Below are the code and all the weights of a small trained network. Each question names an input and a class and asks about switching units off, where a switched-off unit gives its printed mean instead of its output.

import numpy as np


def w(rows, s, z=0):
    codes = np.array(rows[::2]) - 128.0
    scale = np.full(codes.shape[1], s)
    scale[-1] = z or s
    return codes * scale


def norm(h):
    return h / np.sqrt((h * h).mean(-1, keepdims=True) + 1e-5)


def f(y):
    return y / 2 * (1 + np.tanh(0.7978845608 * (y + 0.044715 * y**3)))


def log_softmax(a):
    a = a - a.max(-1, keepdims=True)
    return a - np.log(np.exp(a).sum(-1, keepdims=True))


def net(x, mask):
    res = np.array(x, float).reshape(1, 5) / 4 @ E
    u = 0
    for l in range(3):
        y = f(norm(res) @ A[l][:, :-1].T + A[l][:, -1])
        res = res + np.where(mask[u : u + 9], y, B[l][:, -1]) @ B[l][:, :-1]
        u += 9
    return log_softmax(norm(res)[-1] @ U[:, :-1].T + U[:, -1])


A, B = {}, {}
E = w([
[72,130,152,157,2],'x0',
[157,141,111,11,96],'x1',
[176,5,144,168,219],'x2',
[78,36,22,184,89],'x3',
[77,190,30,149,92],'x4',
],0.0075)
A[0] = w([
[108,74,139,130,116,6],'0.n0',
[65,174,143,225,138,78],'0.n1',
[219,136,160,2,147,21],'0.n2',
[72,163,15,123,136,2],'0.n3',
[169,23,89,234,119,61],'0.n4',
[150,127,137,117,217,81],'0.n5',
[125,138,131,139,217,86],'0.n6',
[101,167,19,98,112,9],'0.n7',
[155,122,182,142,189,6],'0.n8',
],0.0098,0.0042)
B[0] = w([
[137,87,164,137,193,107],'0.n0',
[146,135,162,188,28,211],'0.n1',
[96,186,253,123,104,253],'0.n2',
[113,153,51,56,37,208],'0.n3',
[35,4,129,136,183,248],'0.n4',
[215,182,25,178,158,191],'0.n5',
[200,73,108,187,67,170],'0.n6',
[120,201,2,146,159,207],'0.n7',
[175,108,38,58,109,156],'0.n8',
],0.0081,0.0038)
A[1] = w([
[122,58,130,181,95,65],'1.n0',
[122,146,139,38,108,153],'1.n1',
[247,155,124,166,203,104],'1.n2',
[205,142,172,65,137,154],'1.n3',
[239,132,126,130,235,120],'1.n4',
[133,111,179,188,108,142],'1.n5',
[85,106,59,84,110,49],'1.n6',
[100,123,58,104,118,4],'1.n7',
[84,33,129,151,168,120],'1.n8',
],0.015,0.0026)
B[1] = w([
[90,160,124,140,228,198],'1.n0',
[173,144,125,154,187,215],'1.n1',
[49,68,123,27,6,236],'1.n2',
[158,82,127,78,151,234],'1.n3',
[81,83,161,93,19,254],'1.n4',
[75,140,143,140,112,182],'1.n5',
[177,137,84,150,112,207],'1.n6',
[152,155,124,140,134,187],'1.n7',
[141,27,82,111,200,231],'1.n8',
],0.013,0.0065)
A[2] = w([
[125,219,3,64,130,73],'2.n0',
[233,38,149,67,150,26],'2.n1',
[161,172,67,142,142,67],'2.n2',
[192,29,123,77,198,254],'2.n3',
[149,177,179,182,49,91],'2.n4',
[222,132,205,6,182,56],'2.n5',
[227,142,60,143,118,57],'2.n6',
[140,183,94,91,169,117],'2.n7',
[195,178,116,176,152,46],'2.n8',
],0.011,0.0045)
B[2] = w([
[218,117,45,143,69,224],'2.n0',
[113,191,106,142,118,177],'2.n1',
[140,100,83,163,11,160],'2.n2',
[165,172,121,162,203,254],'2.n3',
[21,112,136,140,212,172],'2.n4',
[255,179,243,168,169,214],'2.n5',
[87,176,129,183,67,162],'2.n6',
[121,38,169,204,66,154],'2.n7',
[68,66,59,119,63,138],'2.n8',
],0.0091,0.0076)
U = w([
[5,210,165,185,153,1],'0',
[143,184,37,180,68,164],'1',
[180,187,206,119,152,206],'2',
[97,53,149,28,77,118],'3',
[83,57,77,164,246,152],'4',
],0.022,0.0028)

Each question gives the input, the list of numbers given to net, and the class t.
The units are the neurons (one row each of A and B). Each row of codes is followed by its name. A weight is (code - 128) times the scale printed after its matrix; where a second scale follows, it is the last column's (A, B and U).
mask holds one flag per neuron, layer by layer. A switched-off neuron (its flag False) gives its mean, the last column of its row in B, instead of its output. The means were averaged over made-up inputs and are rounded, as every weight is.
A unit's drop is (log p(t) with every unit on - log p(t) with that unit switched off) / (log p(t) with every unit on - log p(t) with every unit switched off).
The circuit of an input: a set's keep is (log p(t) with only the set's units on - log p(t) with every unit switched off) / (log p(t) with every unit on - log p(t) with every unit switched off). Starting from the 12 units with the biggest drops (on a tie, the unit counted first), units are removed one at a time, each time the one whose removal leaves the highest keep (on an exact tie, the one counted first), for as long as the keep stays at least 0.8.
units of the circuit, in order: the units of the circuit, biggest drop first
k most important neurons: the k neurons with the biggest drops, biggest first
k most important neurons of layer l: the k neurons of layer l with the biggest drops, biggest first
drop of u: that unit's drop, to one decimal
input [-5,0,-6,2,-5], class 2: units of the circuit, in order	(0.n2)
input [3,-5,-7,-3,5], class 0: 4 most important neurons	(0.n1; 2.n4; 1.n8; 0.n5)
input [-8,-6,0,3,6], class 1: units of the circuit, in order	(0.n3; 2.n0)
input [2,-4,-5,-8,1], class 0: units of the circuit, in order	(1.n8; 2.n4)
input [0,-4,3,-1,7], class 4: 3 most important neurons	(0.n4; 1.n0; 0.n2)
input [-7,1,1,3,2], class 3: 2 most important neurons	(1.n2; 1.n4)
input [-7,-1,-6,-2,-6], class 3: 3 most important neurons	(1.n2; 0.n5; 1.n4)
input [-6,-4,1,5,7], class 1: 3 most important neurons of layer 1	(1.n6; 1.n7; 1.n3)
input [7,-6,0,-7,-5], class 0: 2 most important neurons of layer 1	(1.n5; 1.n8)
input [-4,-6,-6,8,-2], class 4: 2 most important neurons of layer 1	(1.n8; 1.n0)
input [7,-1,-6,-3,1], class 0: drop of 2.n4	0.1
input [8,6,0,8,-1], class 1: drop of 1.n6	1.8
input [8,-1,-8,-1,1], class 0: drop of 2.n4	0.8
input [5,-3,4,7,8], class 4: units of the circuit, in order	(0.n4)
input [-7,-6,-2,-3,4], class 3: drop of 1.n3	0.0
input [-6,-6,-7,-8,-8], class 3: 2 most important neurons of layer 1	(1.n2; 1.n4)
